Here is a tiny trained network, its code and every weight. The questions are about switching its units off for an input and a class, where a switched-off unit gives its printed mean instead of its output.

import numpy as np


def w(rows, s, z=0):
    codes = np.array(rows[::2]) - 128.0
    scale = np.full(codes.shape[1], s)
    scale[-1] = z or s
    return codes * scale


def norm(h):
    return h / np.sqrt((h * h).mean(-1, keepdims=True) + 1e-5)


def f(y):
    return np.maximum(y, 0)


def log_softmax(a):
    a = a - a.max(-1, keepdims=True)
    return a - np.log(np.exp(a).sum(-1, keepdims=True))


def net(x, mask):
    res = np.array(x, float).reshape(1, 2) / 4 @ E
    u = 0
    for l in range(3):
        y = f(norm(res) @ A[l][:, :-1].T + A[l][:, -1])
        res = res + np.where(mask[u : u + 5], y, B[l][:, -1]) @ B[l][:, :-1]
        u += 5
    return log_softmax(norm(res)[-1] @ U[:, :-1].T + U[:, -1])


A, B = {}, {}
E = w([
[148,57,170,53,142,195,169,105],'x0',
[1,105,205,102,148,105,100,205],'x1',
],0.0099)
A[0] = w([
[133,227,1,240,51,68,143,174,4],'L0N0',
[68,222,132,162,70,77,80,180,97],'L0N1',
[102,128,76,156,120,163,88,137,43],'L0N2',
[115,154,82,173,176,56,82,112,2],'L0N3',
[94,196,165,198,133,10,66,179,98],'L0N4',
],0.0077,0.0091)
B[0] = w([
[182,241,254,125,89,41,137,106,224],'L0N0',
[127,135,101,98,158,97,35,159,232],'L0N1',
[113,23,183,159,155,158,105,135,128],'L0N2',
[162,241,191,138,119,40,104,147,145],'L0N3',
[131,93,105,128,206,57,97,154,254],'L0N4',
],0.0092,0.0083)
A[1] = w([
[164,145,142,147,77,143,155,82,20],'L1N0',
[161,144,101,154,138,111,129,120,147],'L1N1',
[141,148,2,144,101,140,132,108,2],'L1N2',
[123,112,145,114,109,140,150,130,4],'L1N3',
[109,96,93,115,138,134,110,132,76],'L1N4',
],0.024,0.0045)
B[1] = w([
[102,90,6,171,222,185,187,147,253],'L1N0',
[137,153,162,168,132,180,114,125,237],'L1N1',
[140,197,138,238,137,189,63,181,185],'L1N2',
[120,147,202,90,125,121,173,114,164],'L1N3',
[116,75,120,183,121,172,114,130,182],'L1N4',
],0.013,0.0082)
A[2] = w([
[146,248,142,125,116,50,131,134,76],'L2N0',
[129,100,58,42,150,130,194,92,44],'L2N1',
[114,148,141,125,105,120,128,97,68],'L2N2',
[100,125,209,90,50,147,165,98,3],'L2N3',
[128,196,210,157,115,94,56,130,127],'L2N4',
],0.012,0.0029)
B[2] = w([
[210,192,161,9,84,150,116,116,231],'L2N0',
[133,96,194,88,102,33,73,63,160],'L2N1',
[163,115,145,120,168,137,154,149,132],'L2N2',
[135,192,80,110,91,196,142,213,181],'L2N3',
[110,111,125,129,20,98,156,55,255],'L2N4',
],0.012,0.0082)
U = w([
[80,108,97,168,1,120,161,49,48],'0',
[58,46,117,153,130,75,77,165,188],'1',
[200,199,136,121,47,45,80,87,171],'2',
[100,115,150,77,97,223,178,200,158],'3',
[165,153,68,210,193,210,166,112,182],'4',
[138,120,126,144,127,103,166,141,37],'5',
[118,121,117,150,109,104,170,120,1],'6',
[153,36,139,61,163,111,179,48,124],'7',
],0.02,0.0078)

Each question gives the input, the list of numbers given to net, and the class t.
The units are the neurons (one row each of A and B). Each row of codes is followed by its name. A weight is (code - 128) times the scale printed after its matrix; where a second scale follows, it is the last column's (A, B and U).
mask holds one flag per neuron, layer by layer. A switched-off neuron (its flag False) gives its mean, the last column of its row in B, instead of its output. The means were averaged over made-up inputs and are rounded, as every weight is.
A unit's drop is (log p(t) with every unit on - log p(t) with that unit switched off) / (log p(t) with every unit on - log p(t) with every unit switched off).
unit that matters most: the unit with the biggest drop
top k neurons: the k neurons with the biggest drops, biggest first
k most important neurons of layer l: the k neurons of layer l with the biggest drops, biggest first
drop when u is switched off: that unit's drop, to one decimal
input [1,2], class 3: 2 most important neurons of layer 0 : (L0N4 L0N1)
input [-4,-6], class 4: unit that matters most : L1N0
input [3,0], class 3: top 2 neurons : (L0N0 L1N0)
input [-5,-6], class 4: top 2 neurons : (L1N0 L0N4)
input [8,-5], class 7: top 3 neurons : (L2N1 L1N1 L0N1)
input [6,-1], class 7: top 2 neurons : (L2N1 L0N1)
input [1,4], class 1: top 2 neurons : (L0N0 L2N0)
input [2,2], class 3: 3 most important neurons of layer 0 : (L0N4 L0N1 L0N0)
input [-3,-6], class 4: drop when L1N0 is switched off : 3.0
input [1,3], class 1: drop when L1N0 is switched off : 0.0
input [4,-1], class 7: drop when L2N1 is switched off : 0.1
input [5,-2], class 7: drop when L2N1 is switched off : 0.5
